The symbols move the points like this.
at | % & + * §
CF | QL RZ FL QN QB
SL | ZN GD QJ MH TL
DD | GH QM PF HG BS
LB | NB QJ RC BS BD
NM | QM RP DD GH NB
TP | PF DD PJ QB LT
GP | SB JB MZ JM GR
CJ | CF NL NG FL PJ
JZ | HQ LD GD JF SB
QL | PJ TP QN GN CR
JM | LD PB JZ HQ JB
NB | HJ MH BS RP SL
JF | MZ GP ZZ TL LD
NG | FL CF PC TG GN
HQ | GP LM JF MZ PB
GF | CJ GN MN NG QL
PJ | QB PF GN NL SN
PF | HG GH QB CR NM
TG | GF QN GR MN CF
LT | NM BS SN DD LB
FL | QN QL TG GF NL
SN | DD NM TP PF RC
FT | QJ SL LB NB CG
NL | RZ CR CF QL PF
QB | CR HG NL RZ DD
ZN | ZZ JF MH CG JZ
JB | PC NG SB PB GF
SB | PB PC JM LD MN
MZ | JM SB TL JZ LM
GS | GD JZ SL ZN MZ
GD | JF HQ ZN ZZ JM
RZ | TP SN QL PJ HG
HG | LT RC CR SN QM
CG | GS TL BD SL JF
RC | BS NB LT NM FT
MH | CG ZZ HJ BD GD
QN | GN PJ GF CJ RZ
CR | SN LT RZ TP GH
HJ | BD CG RP FT ZN
LD | LM GR HQ GP PC
RP | FT BD QM LB MH
MN | NG CJ JB PC QN
LM | JB MN GP SB TG
QM | LB FT GH RC HJ
BD | SL GS FT QJ ZZ
BS | RP HJ NM QM QJ
PC | TG FL PB GR CJ
QJ | MH ZN NB HJ GS
GH | RC LB HG LT RP
GR | MN GF LM JB FL
TL | JZ JM GS GD GP
ZZ | TL MZ CG GS HQ
PB | GR TG LD LM NG
GN | NL QB CJ CF TP

The rows follow the links: the fewer symbols apart two points are, the more alike their rows tend to be.

Each row is also shifted at random along 4 hidden directions that mean nothing.

Some points, each with a row of numbers:
PJ
[  40,  -37,  -60,  -25,  -45,   34,  -29,   28,   28,  -36,   55,   32,   26,  -20,   32,   28,  -11,   39,  -17,  -51,    4,  -14,   40,   21,  -49,   46,   33,   48,  -48,  -47,   22,  -34,   47,  -27,   47,   36,   14]
MN
[   2,   31,  -78,   20,  -65,  -30,  -30,   36,   35,   30,  -47,   47,   36,   25,   46,  -17,  -10,  -26,  -19,   46,    8,    2,   18,   -4,   10,   64,   -6,   25,  -68,   24,  -44,  -23,   59,   21,   64,   -7,  -39]
PC
[   4,   34,  -72,   20,  -56,  -38,   -7,   39,   35,   37,  -54,   37,   32,   27,   42,  -23,  -17,  -32,  -22,   49,    5,  -14,    2,    2,   12,   55,  -11,   17,  -54,   32,  -36,  -28,   54,   19,   55,  -21,  -29]
CR
[-104,  -41,   -4,  -69,  -12,   31,  -36,    1,   -1,  -44,   93,   21,   21,  -58,   50,   41,  -15,   38,  -23,  -50,   -5,  -22,   14,   28,  -39,  -15,   51,    3,  -24,  -48,   52,   -2,   -5,  -35,  -12,   37,   34]
LB
[   2,  -42,   54,    5,   69,   29,   41,  -41,  -51,  -40,   26,  -43,  -33,    1, -101,   10,   45,   19,    1,  -74,  -22,  -24,   49,  -23,  -26,  -46,   27,   17,   62,  -53,   57,    1,  -51,  -11,  -36,   -4,   44]
SN
[ -28,  -53,   -3,  -34,    4,   46,    9,    1,    1,  -54,   81,    1,    6,  -37,    1,   33,   -2,   46,  -12,  -76,   -7,  -27,   15,   27,  -46,   -4,   32,   24,    7,  -54,   57,  -16,   -1,  -40,   -7,   29,   50]
GD
[  18,   44,   51,   25,   27,  -29,  -20,  -20,  -22,   41,  -54,  -19,  -26,   25,   -8,  -23,    7,  -27,   33,   66,   17,   58,  -36,  -22,   53,  -28,  -38,  -47,   22,   54,  -58,   42,  -26,   31,  -31,  -10,  -45]
DD
[  38,  -55,    6,  -21,   -1,   69,  -44,   -4,    3,  -55,   80,   -2,  -15,  -18,  -16,   38,    5,   67,   26,  -68,   15,   46,   31,   12,  -43,   14,   16,   38,    3,  -55,   13,   12,    3,  -34,    9,   62,    8]
QB
[   7,  -55,  -46,   14,  -22,   64,   69,   34,   48,  -62,   53,  -13,  -12,   -5,  -40,   17,   -3,   43,   -2,  -94,  -17,  -52,    3,   45,  -60,   48,   -6,   62,   31,  -47,   67,  -60,   47,  -52,   40,    6,   56]
JM
[ -24,   54,   -2,   29,    6,  -58,    9,   -1,  -10,   55,  -84,   -1,    6,   33,   -3,  -35,    7,  -58,   -9,   71,   -1,   -5,   -3,  -33,   44,    0,  -21,  -23,   -9,   49,  -40,    6,   -2,   43,    1,  -43,  -35]
GP
[  22,   51,  -14,   59,   -9,  -39,   49,   16,   23,   46,  -83,  -10,  -10,   43,  -16,  -41,   -6,  -46,   10,   58,    0,   -7,  -49,   -2,   40,   21,  -51,  -14,   17,   63,  -36,  -10,   21,   27,   18,  -44,  -24]
QL
[ -96,  -32,  -53,  -12,  -45,   39,  -14,   32,   41,  -33,   42,   25,   19,  -10,   23,   20,  -16,   37,   -4,  -42,    5,   -4,   13,   28,  -40,   50,    8,   46,  -29,  -32,   15,  -28,   51,  -28,   43,   29,   10]
ZZ
[  68,   44,   62,    7,   23,  -29,   -4,  -15,   -9,   45,  -38,  -21,  -18,    0,   21,  -20,  -15,  -27,   31,   67,   15,   38,  -83,    0,   55,  -45,  -39,  -68,   35,   62,  -38,   47,  -36,   15,  -45,  -15,  -24]
JB
[ -57,   36,  -50,   58,  -32,  -33,   88,   37,   47,   34,  -76,   -5,    5,   34,   -7,  -39,  -19,  -44,   -9,   34,  -10,  -51,  -59,   24,   21,   44,  -52,    3,   18,   53,   -5,  -48,   46,    6,   35,  -54,    4]
NL
[  -2,  -42,  -61,   11,  -50,   66,  -15,   41,   51,  -46,   39,   16,   -2,    2,    0,   23,  -10,   51,   16,  -57,   10,   20,   14,   35,  -44,   71,  -14,   67,  -16,  -34,    4,  -29,   65,  -37,   61,   44,    0]
GF
[ -68,   13,  -71,   -6,  -59,  -16,   18,   46,   50,   13,   -1,   33,   39,   -8,   63,   -4,  -34,  -12,  -29,   13,   -3,  -45,  -30,   37,  -11,   47,   -1,   14,  -40,   13,    7,  -43,   59,  -12,   46,  -11,   10]
QN
[ -32,   -9,  -77,  -29,  -67,    0,  -72,   31,   25,   -3,   21,   59,   51,  -12,   67,   15,  -11,    4,  -29,    2,    7,   -1,   58,   -5,  -26,   56,   38,   41,  -95,  -28,  -15,  -24,   53,    3,   59,   24,  -19]
CJ
[ -29,   -3,  -73,  -18,  -63,   -6,   -4,   50,   46,    0,   19,   43,   43,  -18,   70,    9,  -36,    0,  -34,   -1,    2,  -37,  -10,   37,  -22,   52,   11,   18,  -54,   -1,    9,  -41,   58,  -19,   46,    3,    9]
MH
[  44,   24,   86,  -33,   56,  -32,  -14,  -44,  -54,   22,    5,  -20,  -10,  -26,   11,    1,    1,  -20,    6,   37,    2,   10,  -37,  -12,   36,  -84,   11,  -75,   27,   23,    0,   52,  -73,   13,  -79,   -9,    2]

In each set, the symbols that take the first to the second take the third to the fourth, perhaps in another order. Give the fourth.
Answer with the point's name.
[  93,   27,   45,   30,   46,  -34,   12,  -38,  -42,   27,  -61,  -29,  -26,   33,  -55,  -21,   33,  -33,   12,   33,   -5,   15,   19,  -47,   35,  -38,  -10,  -25,   26,   18,  -25,   22,  -44,   38,  -30,  -29,  -18]
to [  62,  -10,   73,   33,   63,   21,   18,  -41,  -37,  -10,  -15,  -52,  -52,   24,  -91,   -4,   34,   13,   43,  -20,    2,   40,    8,  -25,   13,  -40,  -22,   -5,   65,   -5,   -5,   34,  -47,    9,  -42,   -1,   -7]
as [ -45,  -40,  -43,  -42,  -39,   38,  -68,   14,   15,  -39,   69,   37,   24,  -27,   38,   36,   -3,   41,  -11,  -41,    7,   18,   53,    3,  -43,   35,   35,   44,  -57,  -54,    8,   -7,   31,  -21,   33,   50,    0]
to CF

[ -83,   40,  -47,   38,  -34,  -32,    2,   27,   24,   42,  -74,   17,   10,   40,   11,  -29,   -7,  -38,   -4,   53,    3,   -1,   -1,  -14,   21,   44,  -29,    6,  -28,   43,  -46,  -18,   36,   27,   41,  -24,  -37]
to [ -92,   24,  -62,   15,  -64,   -4,  -36,   43,   47,   22,  -25,   32,   23,   15,   59,  -11,  -26,   -4,    1,   40,   17,   26,  -23,   16,   10,   61,  -26,   14,  -47,   31,  -45,   -9,   58,    5,   53,   11,  -39]
as [  26,  -52,   28,  -38,   -5,   81,  -98,   -9,    5,  -51,   95,    3,  -20,  -30,   25,   49,   -6,   81,   52,  -47,   33,  103,    6,   13,  -26,   -1,    4,   22,   -8,  -44,  -21,   45,   -3,  -38,   -7,   89,  -19]
to QM

[  96,   51,  -52,   27,  -52,  -48,   -3,   36,   33,   52,  -69,   29,   26,   26,   43,  -31,  -21,  -42,  -16,   69,    8,   -8,  -22,    0,   32,   45,  -27,   -2,  -45,   51,  -47,  -19,   47,   24,   41,  -27,  -36]
to [  45,   51,  -58,    1,  -51,  -64,  -22,   29,   16,   52,  -58,   43,   47,   12,   65,  -24,  -13,  -53,  -36,   75,   -2,  -23,    8,  -13,   23,   31,    4,  -10,  -75,   37,  -42,  -20,   37,   36,   35,  -29,  -35]
as [ -36,   29,  -57,   58,  -57,    2,  -21,   44,   60,   31,  -67,   12,   -9,   52,    8,  -28,  -15,   -5,   34,   46,   27,   64,  -26,    2,   26,   78,  -63,   31,  -26,   47,  -76,   -6,   64,   15,   64,    6,  -65]
to PC

[   3,  -47,  -12,  -39,  -29,   58,  -31,   15,   29,  -50,   88,   14,    6,  -44,   43,   45,  -25,   58,   10,  -54,   11,   20,  -13,   45,  -40,   14,   12,   23,  -11,  -34,   28,    3,   20,  -49,   11,   55,   23]
to [ -33,  -54,  -32,  -12,  -21,   58,  -37,   11,   11,  -56,   61,   14,    2,   -6,  -10,   29,    8,   53,    8,  -66,    6,   21,   56,    6,  -49,   41,   24,   59,  -20,  -60,   14,  -15,   29,  -26,   34,   47,    8]
as [  76,  -17,   71,   31,   60,   37,   29,  -36,  -26,  -19,   -2,  -51,  -56,   19,  -89,   -1,   26,   25,   47,  -29,    0,   45,   -7,  -13,    8,  -35,  -30,   -2,   77,   -4,    4,   30,  -41,   -3,  -44,    7,    2]
to FT

[-128,  -24,  -63,  -16,  -40,   15,  -19,   24,   16,  -21,   27,   33,   32,   -4,   11,   14,    2,   13,  -30,  -37,   -7,  -28,   69,    2,  -39,   48,   34,   54,  -51,  -42,   20,  -39,   41,   -8,   52,   13,   10]
to [ -54,  -52,   11,  -42,   -3,   56,  -16,    4,   12,  -55,   97,    3,    1,  -46,   25,   44,  -15,   57,    6,  -65,    2,    0,  -14,   40,  -38,   -6,   20,    9,   11,  -46,   45,    2,   -2,  -46,  -14,   46,   40]
as [  51,  -26,   77,   20,   59,   46,   18,  -33,  -24,  -26,   17,  -49,  -59,    7,  -73,    9,   20,   32,   51,  -30,    7,   52,  -21,   -5,    7,  -37,  -27,   -9,   78,   -7,    0,   39,  -45,  -13,  -42,   22,    2]
to ZZ

[ -36,  -45,  -41,  -30,  -28,   31,  -16,   18,   12,  -43,   61,   27,   29,  -26,   24,   29,   -6,   33,  -24,  -56,   -7,  -31,   43,   15,  -49,   32,   39,   40,  -38,  -53,   38,  -34,   29,  -27,   31,   29,   30]
to [  69,  -65,    6,   16,    8,   92,    4,    0,   17,  -70,   58,  -28,  -41,    2,  -67,   30,   14,   75,   45,  -93,    6,   41,   22,   18,  -45,   28,  -14,   58,   44,  -53,   22,   -3,   14,  -42,   16,   49,   20]
as [  -8,  -22,   87,  -53,   55,   13,  -14,  -44,  -47,  -22,   68,  -23,  -14,  -48,    4,   25,    3,   22,   10,  -21,   -5,   10,  -26,    8,   -1,  -83,   27,  -50,   42,  -18,   35,   45,  -69,  -17,  -75,   22,   30]
to CG

[ -29,  -52,   -2,  -46,  -27,   62,  -12,   20,   40,  -50,  100,    5,    1,  -50,   54,   47,  -40,   61,   17,  -54,    8,   12,  -55,   67,  -34,    8,    1,    9,   10,  -27,   31,    2,   16,  -61,   -1,   53,   34]
to [  84,  -48,   15,  -60,  -14,   57,  -40,    5,   12,  -47,  103,   11,    4,  -55,   55,   49,  -25,   59,   14,  -51,   11,   29,  -31,   44,  -34,  -14,   19,    0,    2,  -37,   27,   14,   -4,  -50,  -15,   61,   24]
as [  -6,  -15,  -81,  -31,  -63,    4,  -61,   32,   23,  -10,   27,   56,   48,  -16,   63,   20,  -12,   16,  -32,   -9,    3,  -10,   59,    2,  -31,   54,   38,   44,  -84,  -32,   -6,  -32,   49,   -7,   57,   25,  -14]
to PJ

[  66,   51,  -20,   49,    2,  -68,   40,    2,  -10,   56,  -97,    1,    8,   40,  -21,  -43,   17,  -67,  -24,   59,  -14,  -43,   19,  -32,   37,    6,  -11,  -11,  -12,   39,  -23,  -23,    5,   44,   13,  -62,  -20]
to [  61,   39,  -52,   75,  -37,  -23,   25,   30,   35,   38,  -97,    0,   -4,   63,  -24,  -39,    3,  -36,   11,   47,   12,   15,   -2,  -14,   25,   63,  -50,   28,  -13,   50,  -56,  -20,   52,   31,   55,  -31,  -44]
as [  -6,   54,  -16,   37,  -18,  -47,   11,   17,   14,   52,  -80,    6,    6,   34,   16,  -37,  -10,  -44,    3,   69,    5,    9,  -28,  -10,   42,   16,  -36,  -16,  -10,   58,  -48,   -2,   16,   27,   15,  -32,  -36]
to JB

[  33,  -57,  -23,  -13,  -11,   63,   26,   16,   25,  -59,   72,   -4,   -7,  -21,  -22,   29,   -5,   51,    0,  -83,   -7,  -20,    9,   39,  -51,   28,    8,   47,   19,  -50,   53,  -31,   22,  -49,   17,   27,   43]
to [   4,  -46,   64,  -53,   25,   54,  -14,  -19,   -3,  -45,   97,  -20,  -20,  -58,   29,   42,  -22,   57,   27,  -46,   12,   27,  -64,   48,  -15,  -50,    4,  -27,   46,  -21,   40,   38,  -38,  -49,  -55,   44,   38]
as [ -41,   23,  -65,  -22,  -66,  -30,  -14,   41,   42,   26,   -7,   48,   49,  -12,   92,   -3,  -38,  -18,  -31,   38,    1,  -35,  -31,   33,   -1,   42,    2,   -5,  -65,   24,  -11,  -31,   51,   -6,   38,  -10,   -3]
to QL

[ -12,  -52,   27,  -29,   24,   56,   -9,  -16,  -13,  -53,   75,  -11,  -18,  -30,  -27,   36,   12,   49,    9,  -72,   -1,    6,   21,   12,  -36,  -19,   26,   17,   26,  -53,   43,    5,  -23,  -29,  -23,   37,   34]
to [  38,  -54,    9,  -24,   20,   52,   10,  -10,   -7,  -56,   70,  -12,  -11,  -25,  -27,   29,    7,   49,    0,  -81,  -10,  -16,   30,   16,  -46,   -6,   28,   29,   24,  -59,   53,  -13,  -13,  -34,  -12,   29,   44]
as [ -19,   43,   -6,   68,   13,  -47,   40,   -7,  -12,   46, -104,  -18,  -17,   57,  -58,  -47,   31,  -53,    6,   51,   -4,   -4,   27,  -45,   36,   13,  -32,   -4,    8,   39,  -39,   -3,    0,   49,   13,  -52,  -35]
to MZ

[   0,  -57,  -33,   -8,   -7,   55,   24,    7,   15,  -60,   57,    0,   -4,  -11,  -32,   24,    7,   43,   -8,  -87,  -10,  -32,   42,   20,  -53,   29,   23,   58,    6,  -66,   54,  -39,   25,  -36,   28,   21,   40]
to [  32,  -55,   50,   16,   35,   91,   13,  -13,    3,  -59,   53,  -49,  -59,    1,  -70,   24,   12,   71,   65,  -75,   13,   61,  -18,   18,  -20,   -6,  -29,   22,   76,  -35,   15,   25,  -16,  -42,  -18,   44,   13]
as [ -25,  -55,    1,  -33,   12,   50,   19,   -1,    2,  -55,   78,   -8,   -5,  -34,  -15,   33,   -5,   44,   -3,  -79,  -13,  -29,   14,   26,  -51,   -8,   30,   27,   22,  -57,   63,  -17,   -6,  -42,   -6,   25,   51]
to RP

[  44,  -18,   82,  -29,   52,   27,   -7,  -38,  -31,  -23,   48,  -31,  -30,  -30,  -13,   19,    5,   26,   27,  -22,    3,   28,  -31,    5,    5,  -66,    6,  -39,   52,  -12,   14,   45,  -57,  -15,  -63,   26,   21]
to [ -75,  -43,   69,  -32,   46,   54,  -13,  -27,  -22,  -45,   80,  -31,  -32,  -36,  -21,   35,   -1,   53,   35,  -54,    5,   38,  -21,   15,  -16,  -50,    6,  -15,   54,  -33,   31,   40,  -48,  -33,  -56,   40,   27]
as [  72,  -51,   50,   19,   37,   78,   -5,  -20,   -8,  -50,   48,  -41,  -56,    6,  -78,   22,   23,   59,   54,  -64,   10,   67,   11,   -1,  -21,   -7,  -15,   27,   60,  -38,    8,   27,  -18,  -23,  -15,   43,    5]
to GH

[  -5,  -42,   54,  -14,   51,   47,  -49,  -43,  -46,  -45,   47,  -23,  -34,   -8,  -56,   29,   38,   44,   29,  -53,    6,   57,   68,  -35,  -18,  -31,   26,   19,   17,  -52,    4,   38,  -42,   -2,  -31,   43,   -2]
to [ 112,  -16,   63,   25,   61,   21,   24,  -41,  -37,  -18,   -2,  -46,  -47,   16,  -87,   -1,   32,   11,   33,  -29,   -3,   19,   16,  -22,    5,  -37,  -12,   -4,   64,  -10,    9,   25,  -44,    8,  -37,   -3,    8]
as [  43,   16,   73,   45,   44,   11,   23,  -24,  -11,   14,  -34,  -52,  -57,   27,  -53,  -20,    8,    1,   62,   22,   18,   66,  -65,   -4,   42,  -33,  -61,  -28,   75,   44,  -37,   52,  -36,    6,  -39,   -1,  -22]
to TL

[ -98,  -29,  -60,    2,  -45,   36,   19,   39,   50,  -33,   33,   18,    8,   -6,   14,   15,  -16,   30,   -7,  -45,   -2,  -25,   -6,   37,  -41,   55,   -4,   49,  -13,  -23,   26,  -43,   57,  -33,   48,   13,   24]
to [  12,  -58,  -22,   -5,  -22,   77,    2,   22,   31,  -60,   70,   -2,  -12,  -13,  -15,   32,   -8,   65,   19,  -77,    6,   13,    6,   40,  -49,   38,   -1,   55,   13,  -47,   30,  -21,   36,  -46,   27,   43,   25]
as [  18,   43,   68,   -3,   43,  -43,   12,  -32,  -30,   40,  -33,  -19,  -11,   -4,    7,  -17,   -4,  -37,    9,   59,    0,    7,  -56,  -12,   50,  -67,  -16,  -71,   37,   44,  -16,   40,  -52,   23,  -60,  -31,   -7]
to HQ

[  -6,   64,   -8,   -7,   -7,  -84,  -39,   -5,  -24,   67,  -66,   30,   36,    8,   53,  -29,   -2,  -62,  -32,   93,    2,   -3,    8,  -38,   49,  -14,   15,  -43,  -59,   47,  -48,   13,   -6,   55,   -4,  -36,  -40]
to [  28,   33,  -61,   31,  -67,  -14,   17,   53,   69,   30,  -44,   18,   12,   23,   46,  -21,  -39,  -15,    6,   45,   13,    3,  -68,   37,   20,   68,  -52,    7,  -21,   52,  -37,  -26,   64,   -6,   52,  -10,  -31]
as [  -7,   57,  -33,   15,  -21,  -72,  -26,   10,   -8,   57,  -80,   29,   31,   27,   29,  -34,    5,  -60,  -29,   75,   -4,  -10,   27,  -40,   37,   15,    5,  -15,  -57,   39,  -44,   -2,   13,   51,   21,  -36,  -45]
to TG

[  15,  -34,  -63,  -16,  -53,   40,  -33,   36,   35,  -38,   48,   36,   22,  -10,   26,   27,   -9,   39,  -10,  -44,    0,    2,   37,   22,  -45,   57,   17,   55,  -49,  -41,    7,  -31,   55,  -26,   55,   33,    4]
to [  46,  -31,  -50,  -49,  -49,   28,  -20,   35,   34,  -33,   75,   43,   37,  -44,   73,   34,  -33,   32,  -29,  -39,   -2,  -32,   -4,   44,  -42,   29,   29,   25,  -43,  -33,   38,  -27,   40,  -40,   29,   29,   29]
as [  68,   54,   21,   14,   -2,  -50,  -21,   -4,   -9,   57,  -59,   -2,    2,   20,   33,  -30,  -10,  -39,   11,   87,   12,   38,  -42,  -15,   52,  -16,  -30,  -50,   -7,   64,  -57,   33,  -13,   36,  -19,  -19,  -43]
to MZ

[ 130,  -53,    0,  -15,   16,   49,  -18,  -15,  -23,  -57,   60,   -6,   -8,  -14,  -39,   29,   26,   41,   -1,  -78,   -8,    2,   78,  -16,  -50,   -2,   39,   47,    0,  -71,   35,   -7,  -11,  -15,    5,   31,   19]
to [ -55,  -47,   19,  -59,   16,   35,  -26,  -20,  -26,  -48,   87,    8,   10,  -49,   13,   42,    0,   38,  -14,  -63,   -5,  -14,   35,    8,  -39,  -31,   52,    3,   -9,  -58,   50,    4,  -27,  -29,  -21,   33,   39]
as [ 104,   29,   69,  -27,   52,  -48,  -12,  -43,  -51,   31,  -12,  -17,   -1,  -17,   12,   -9,    8,  -29,   -7,   45,   -7,   -1,  -14,  -29,   36,  -76,   16,  -68,   16,   22,   -6,   45,  -67,   24,  -67,  -20,    0]
to BD

[ -53,  -10,   86,  -25,   75,    6,  -18,  -58,  -63,   -8,   32,  -33,  -30,  -18,  -35,   15,   26,    8,   13,  -14,   -5,   24,   18,  -28,   10,  -75,   25,  -39,   40,  -21,   12,   48,  -78,   10,  -71,   12,   10]
to [ -28,  -44,   70,  -50,   20,   68,  -32,  -14,    9,  -44,  100,  -18,  -29,  -53,   31,   47,  -30,   69,   46,  -41,   22,   61,  -81,   51,  -11,  -46,   -9,  -30,   47,  -17,   18,   50,  -40,  -56,  -57,   63,   23]
as [ -30,   49,   18,   45,   17,  -41,   38,   -1,   -1,   48,  -82,  -23,  -16,   39,  -21,  -41,    1,  -43,   12,   57,   -2,    5,  -41,  -15,   50,   -7,  -41,  -27,   29,   59,  -37,    9,   -7,   33,   -8,  -44,  -25]
to GS

